Below is a small trained network, with its code and all its weights. Each question gives an input and a class and asks what happens when units are switched off, that is, made to give their printed mean instead of their output.

import numpy as np


def w(rows, s, z=0):
    codes = np.array(rows[::2]) - 128.0
    scale = np.full(codes.shape[1], s)
    scale[-1] = z or s
    return codes * scale


def f(y):
    return np.maximum(y, 0)


def log_softmax(a):
    a = a - a.max(-1, keepdims=True)
    return a - np.log(np.exp(a).sum(-1, keepdims=True))


def net(x, mask):
    res = np.array(x, float).reshape(1, 4) / 4 @ E
    y = f(res @ A[0][:, :-1].T + A[0][:, -1])
    res = res + np.where(mask, y, B[0][:, -1]) @ B[0][:, :-1]
    return log_softmax(res[-1] @ U[:, :-1].T + U[:, -1])


A, B = {}, {}
E = w([
[147,129,55,202,225,199],'x0',
[126,1,226,162,148,192],'x1',
[142,201,155,200,38,242],'x2',
[132,45,23,174,36,114],'x3',
],0.0056)
A[0] = w([
[133,253,29,96,110,83,49],'n1',
[116,44,17,157,17,143,110],'n2',
[135,110,75,154,204,140,63],'n3',
[136,14,213,132,134,190,42],'n4',
[137,68,96,84,211,28,94],'n5',
[105,122,185,90,49,85,71],'n6',
[115,226,221,111,198,153,136],'n7',
[125,60,159,148,123,154,245],'n8',
[122,157,57,188,223,216,104],'n9',
[141,222,157,179,35,250,87],'n10',
[110,191,195,108,181,151,14],'n11',
[122,177,78,118,109,109,253],'n12',
[126,149,203,98,36,68,133],'n13',
],0.012,0.0047)
B[0] = w([
[115,133,181,254,130,162,214],'n1',
[220,175,141,116,134,39,236],'n2',
[129,89,171,111,54,136,176],'n3',
[106,150,152,245,127,149,223],'n4',
[51,109,182,95,143,70,236],'n5',
[150,81,161,129,55,159,194],'n6',
[204,198,100,95,149,83,239],'n7',
[118,232,118,100,186,204,229],'n8',
[157,87,164,78,50,200,223],'n9',
[26,86,166,87,163,61,254],'n10',
[183,116,157,186,83,36,177],'n11',
[121,204,108,104,193,209,215],'n12',
[152,88,138,84,83,201,225],'n13',
],0.024,0.0083)
U = w([
[95,178,149,248,167,174,110],'0',
[230,178,122,107,134,28,118],'1',
[1,95,160,74,164,59,122],'2',
[154,74,132,80,30,195,140],'3',
[119,182,74,70,217,187,254],'4',
[126,84,52,138,125,112,86],'5',
[124,87,55,146,120,104,84],'6',
],0.0081,0.0063)

Each question gives the input, the list of numbers given to net, and the class t.
The units are the neurons (one row each of A and B). Each row of codes is followed by its name. A weight is (code - 128) times the scale printed after its matrix; where a second scale follows, it is the last column's (A, B and U).
mask holds one flag per neuron, in row order. A switched-off neuron (its flag False) gives its mean, the last column of its row in B, instead of its output. The means were averaged over made-up inputs and are rounded, as every weight is.
A unit's drop is (log p(t) with every unit on - log p(t) with that unit switched off) / (log p(t) with every unit on - log p(t) with every unit switched off).
The circuit of an input: a set's keep is (log p(t) with only the set's units on - log p(t) with every unit switched off) / (log p(t) with every unit on - log p(t) with every unit switched off). Starting from the 12 units with the biggest drops (on a tie, the unit counted first), units are removed one at a time, each time the one whose removal leaves the highest keep (on an exact tie, the one counted first), for as long as the keep stays at least 0.8.
circuit, biggest first: the units of the circuit, biggest drop first
unit that matters most: the unit with the biggest drop
k most important neurons: the k neurons with the biggest drops, biggest first
drop when u is switched off: that unit's drop, to one decimal
input [-6,-8,-1,-6], class 0: circuit, biggest first -> n1
input [-1,-4,-6,1], class 2: 3 most important neurons -> n5, n4, n8
input [-3,-7,8,-7], class 2: 2 most important neurons -> n10, n2
input [-8,8,4,-6], class 0: 4 most important neurons -> n4, n9, n8, n2
input [0,-4,2,2], class 0: 3 most important neurons -> n1, n7, n8
input [-7,6,0,7], class 1: 3 most important neurons -> n2, n9, n1
input [-8,-8,5,6], class 0: 2 most important neurons -> n1, n12
input [5,-3,2,4], class 3: 2 most important neurons -> n9, n7
input [3,0,-4,-3], class 2: 3 most important neurons -> n2, n5, n13
input [6,1,-7,1], class 2: 3 most important neurons -> n5, n13, n6
input [7,-2,5,-8], class 1: 2 most important neurons -> n7, n11
input [-3,6,-6,1], class 0: 2 most important neurons -> n4, n10
input [-4,6,-1,-6], class 0: 4 most important neurons -> n4, n2, n8, n9
input [-2,-7,-5,-7], class 0: 3 most important neurons -> n1, n2, n12
input [8,6,3,-8], class 1: 3 most important neurons -> n7, n11, n13
input [-7,4,-3,-2], class 3: unit that matters most -> n13
input [-7,-1,-5,1], class 3: 3 most important neurons -> n10, n13, n6
input [2,1,6,-3], class 2: drop when n10 is switched off -> 1.6
input [-8,6,7,-8], class 1: drop when n10 is switched off -> 0.0
input [6,0,-2,1], class 3: unit that matters most -> n9
input [8,2,3,0], class 3: drop when n9 is switched off -> 0.8
input [7,4,7,-8], class 1: drop when n11 is switched off -> 0.6
